Here is a tiny trained network, its code and every weight. The questions are about switching its units off for an input and a class, where a switched-off unit gives its printed mean instead of its output.

import numpy as np


def w(rows, s, z=0):
    codes = np.array(rows[::2]) - 128.0
    scale = np.full(codes.shape[1], s)
    scale[-1] = z or s
    return codes * scale


def norm(h):
    return h / np.sqrt((h * h).mean(-1, keepdims=True) + 1e-5)


def f(y):
    return y / 2 * (1 + np.tanh(0.7978845608 * (y + 0.044715 * y**3)))


def log_softmax(a):
    a = a - a.max(-1, keepdims=True)
    return a - np.log(np.exp(a).sum(-1, keepdims=True))


def net(x, mask):
    res = np.array(x, float).reshape(1, 3) / 4 @ E
    u = 0
    for l in range(4):
        y = f(norm(res) @ A[l][:, :-1].T + A[l][:, -1])
        res = res + np.where(mask[u : u + 10], y, B[l][:, -1]) @ B[l][:, :-1]
        u += 10
    return log_softmax(norm(res)[-1] @ U[:, :-1].T + U[:, -1])


A, B = {}, {}
E = w([
[88,137,30,9,224,239,108,94,106],'x0',
[163,93,59,171,120,115,64,150,70],'x1',
[68,217,207,105,104,121,195,45,44],'x2',
],0.0014)
A[0] = w([
[117,157,162,178,112,100,142,108,134,55],'L0N1',
[134,132,148,142,142,126,139,122,134,114],'L0N2',
[138,126,139,123,121,126,140,120,107,121],'L0N3',
[127,137,147,107,117,137,133,139,133,118],'L0N4',
[124,128,146,132,129,124,145,134,143,119],'L0N5',
[126,174,208,217,83,72,189,108,173,56],'L0N6',
[131,183,251,216,46,60,204,96,141,94],'L0N7',
[19,214,192,53,100,154,204,40,76,122],'L0N8',
[181,132,213,246,27,36,119,153,169,4],'L0N9',
[18,165,135,37,173,193,166,105,156,104],'L0N10',
],0.0022,0.0023)
B[0] = w([
[106,95,147,82,140,161,98,162,164,112],'L0N1',
[126,113,128,116,133,129,114,133,154,122],'L0N2',
[144,139,136,132,126,135,103,130,152,127],'L0N3',
[150,118,135,119,149,118,124,126,142,125],'L0N4',
[127,109,118,111,141,109,129,135,152,125],'L0N5',
[35,60,167,120,84,89,86,196,130,167],'L0N6',
[12,116,204,152,79,92,38,176,165,234],'L0N7',
[160,181,60,129,227,129,104,63,203,254],'L0N8',
[132,31,168,1,158,121,247,135,49,194],'L0N9',
[203,120,191,98,192,74,216,93,85,195],'L0N10',
],0.0022)
A[1] = w([
[92,138,87,86,168,186,111,115,133,5],'L1N1',
[159,125,92,138,132,138,128,128,98,135],'L1N2',
[125,125,127,130,127,129,132,125,128,128],'L1N3',
[3,219,169,136,106,105,108,70,67,42],'L1N4',
[152,71,49,163,67,136,31,193,118,64],'L1N5',
[93,138,62,65,186,212,89,109,132,11],'L1N6',
[99,130,201,203,5,91,113,168,120,3],'L1N7',
[113,119,117,131,130,123,144,127,127,106],'L1N8',
[99,180,176,107,139,137,142,84,161,99],'L1N9',
[128,129,130,130,129,134,126,133,126,132],'L1N10',
],0.0026,0.0014)
B[1] = w([
[138,113,172,125,96,107,145,145,107,121],'L1N1',
[108,126,123,144,92,124,132,138,106,153],'L1N2',
[129,125,128,128,127,129,127,125,129,128],'L1N3',
[155,149,129,144,127,168,94,125,202,210],'L1N4',
[116,197,116,179,138,127,130,47,103,239],'L1N5',
[117,109,187,121,75,97,152,142,97,203],'L1N6',
[142,103,161,3,127,155,160,112,58,255],'L1N7',
[133,131,126,123,128,135,125,132,127,115],'L1N8',
[133,141,118,152,146,103,120,110,140,183],'L1N9',
[128,129,129,129,126,129,129,127,128,129],'L1N10',
],0.0035,0.00097)
A[2] = w([
[111,174,106,118,160,162,100,116,165,62],'L2N1',
[144,133,140,138,134,134,154,131,133,94],'L2N2',
[118,125,230,50,153,178,226,142,253,98],'L2N3',
[200,79,9,182,141,113,198,177,175,63],'L2N4',
[162,143,177,228,83,29,122,114,149,95],'L2N5',
[145,60,88,78,136,160,168,165,44,31],'L2N6',
[145,130,126,131,136,124,127,123,123,105],'L2N7',
[155,155,72,43,212,190,210,75,101,13],'L2N8',
[146,55,78,72,143,174,170,166,34,56],'L2N9',
[95,111,214,78,117,165,182,215,251,4],'L2N10',
],0.0025,0.0011)
B[2] = w([
[142,119,144,149,156,79,139,137,134,127],'L2N1',
[124,114,121,125,135,115,97,124,85,117],'L2N2',
[118,152,93,208,83,98,126,97,25,254],'L2N3',
[143,186,106,115,124,238,79,105,102,146],'L2N4',
[113,124,180,62,155,140,123,163,201,137],'L2N5',
[106,113,135,135,144,126,111,173,236,151],'L2N6',
[124,118,128,130,130,126,138,131,129,124],'L2N7',
[200,62,150,92,131,128,147,161,103,230],'L2N8',
[111,101,140,128,128,129,98,185,253,172],'L2N9',
[62,130,96,186,46,78,129,104,22,177],'L2N10',
],0.0028,0.0016)
A[3] = w([
[123,102,198,215,13,105,61,174,132,81],'L3N1',
[71,224,169,121,77,139,78,49,49,93],'L3N2',
[170,113,130,155,131,97,121,132,107,135],'L3N3',
[165,137,28,155,169,145,193,92,133,10],'L3N4',
[119,100,93,103,116,135,121,149,96,80],'L3N5',
[112,91,200,98,115,81,192,151,113,78],'L3N6',
[136,73,1,145,125,156,120,180,122,111],'L3N7',
[146,126,133,139,123,119,111,123,120,129],'L3N8',
[137,171,6,149,183,187,91,105,135,53],'L3N9',
[63,202,164,40,79,162,109,69,60,3],'L3N10',
],0.0031,0.0012)
B[3] = w([
[114,105,126,1,156,171,194,118,101,238],'L3N1',
[178,78,99,127,154,166,77,221,217,250],'L3N2',
[110,150,127,108,143,149,133,123,142,143],'L3N3',
[152,110,107,122,88,152,155,113,35,186],'L3N4',
[123,163,147,152,108,122,110,114,173,124],'L3N5',
[55,175,81,131,72,121,96,91,61,204],'L3N6',
[165,160,115,192,94,178,66,160,193,200],'L3N7',
[115,130,125,119,137,138,153,136,149,133],'L3N8',
[51,121,142,184,28,70,206,129,71,251],'L3N9',
[190,75,73,145,157,152,157,171,162,170],'L3N10',
],0.0028,0.0015)
U = w([
[130,147,59,255,42,160,102,144,108,180],'0',
[175,78,122,85,142,179,91,186,190,116],'1',
[190,154,109,96,196,124,210,51,40,138],'2',
[18,84,189,65,50,81,139,151,86,185],'3',
[97,198,162,183,187,76,104,93,214,3],'4',
],0.0085,0.0019)

Each question gives the input, the list of numbers given to net, and the class t.
The units are the neurons (one row each of A and B). Each row of codes is followed by its name. A weight is (code - 128) times the scale printed after its matrix; where a second scale follows, it is the last column's (A, B and U).
mask holds one flag per neuron, layer by layer. A switched-off neuron (its flag False) gives its mean, the last column of its row in B, instead of its output. The means were averaged over made-up inputs and are rounded, as every weight is.
A unit's drop is (log p(t) with every unit on - log p(t) with that unit switched off) / (log p(t) with every unit on - log p(t) with every unit switched off).
The circuit of an input: a set's keep is (log p(t) with only the set's units on - log p(t) with every unit switched off) / (log p(t) with every unit on - log p(t) with every unit switched off). Starting from the 12 units with the biggest drops (on a tie, the unit counted first), units are removed one at a time, each time the one whose removal leaves the highest keep (on an exact tie, the one counted first), for as long as the keep stays at least 0.8.
circuit, biggest first: the units of the circuit, biggest drop first
most important unit: the unit with the biggest drop
top k neurons: the k neurons with the biggest drops, biggest first
top k neurons in layer l: the k neurons of layer l with the biggest drops, biggest first
drop of u: that unit's drop, to one decimal
input [3,-7,-4], class 2: circuit, biggest first	[L0N7 L3N2]
input [-5,4,-4], class 1: circuit, biggest first	[L3N9 L2N3]
input [5,7,4], class 0: circuit, biggest first	[L1N7 L3N1]
input [-4,6,-2], class 1: circuit, biggest first	[L3N9 L2N3]
input [-5,5,-5], class 1: top 2 neurons in layer 2	[L2N5 L2N3]
input [5,4,-2], class 0: top 3 neurons	[L0N9 L1N7 L1N5]
input [-3,-2,-7], class 0: most important unit	L2N4
input [-5,7,-2], class 1: top 2 neurons	[L3N9 L1N6]
input [6,-8,-5], class 2: top 3 neurons	[L0N10 L0N7 L0N6]
input [-3,4,5], class 1: top 3 neurons in layer 1	[L1N4 L1N6 L1N7]
input [1,3,6], class 4: top 2 neurons	[L0N9 L1N7]
input [1,-8,4], class 4: top 3 neurons	[L0N9 L1N7 L3N1]
input [-7,8,-4], class 1: top 3 neurons	[L3N9 L1N6 L2N10]
input [-1,0,8], class 4: most important unit	L0N8
input [-1,7,4], class 1: top 2 neurons	[L3N2 L0N8]
input [0,7,7], class 4: top 2 neurons in layer 0	[L0N8 L0N9]
input [-6,8,-4], class 1: top 2 neurons in layer 3	[L3N1 L3N9]
input [4,-6,-2], class 2: drop of L0N10	0.2
input [6,7,2], class 0: drop of L1N7	1.1
input [-1,1,5], class 4: drop of L0N8	1.1
input [0,-7,4], class 4: drop of L0N7	0.1
input [5,1,-1], class 1: top neuron in layer 0	[L0N7]
input [1,3,7], class 4: top 2 neurons in layer 1	[L1N7 L1N4]
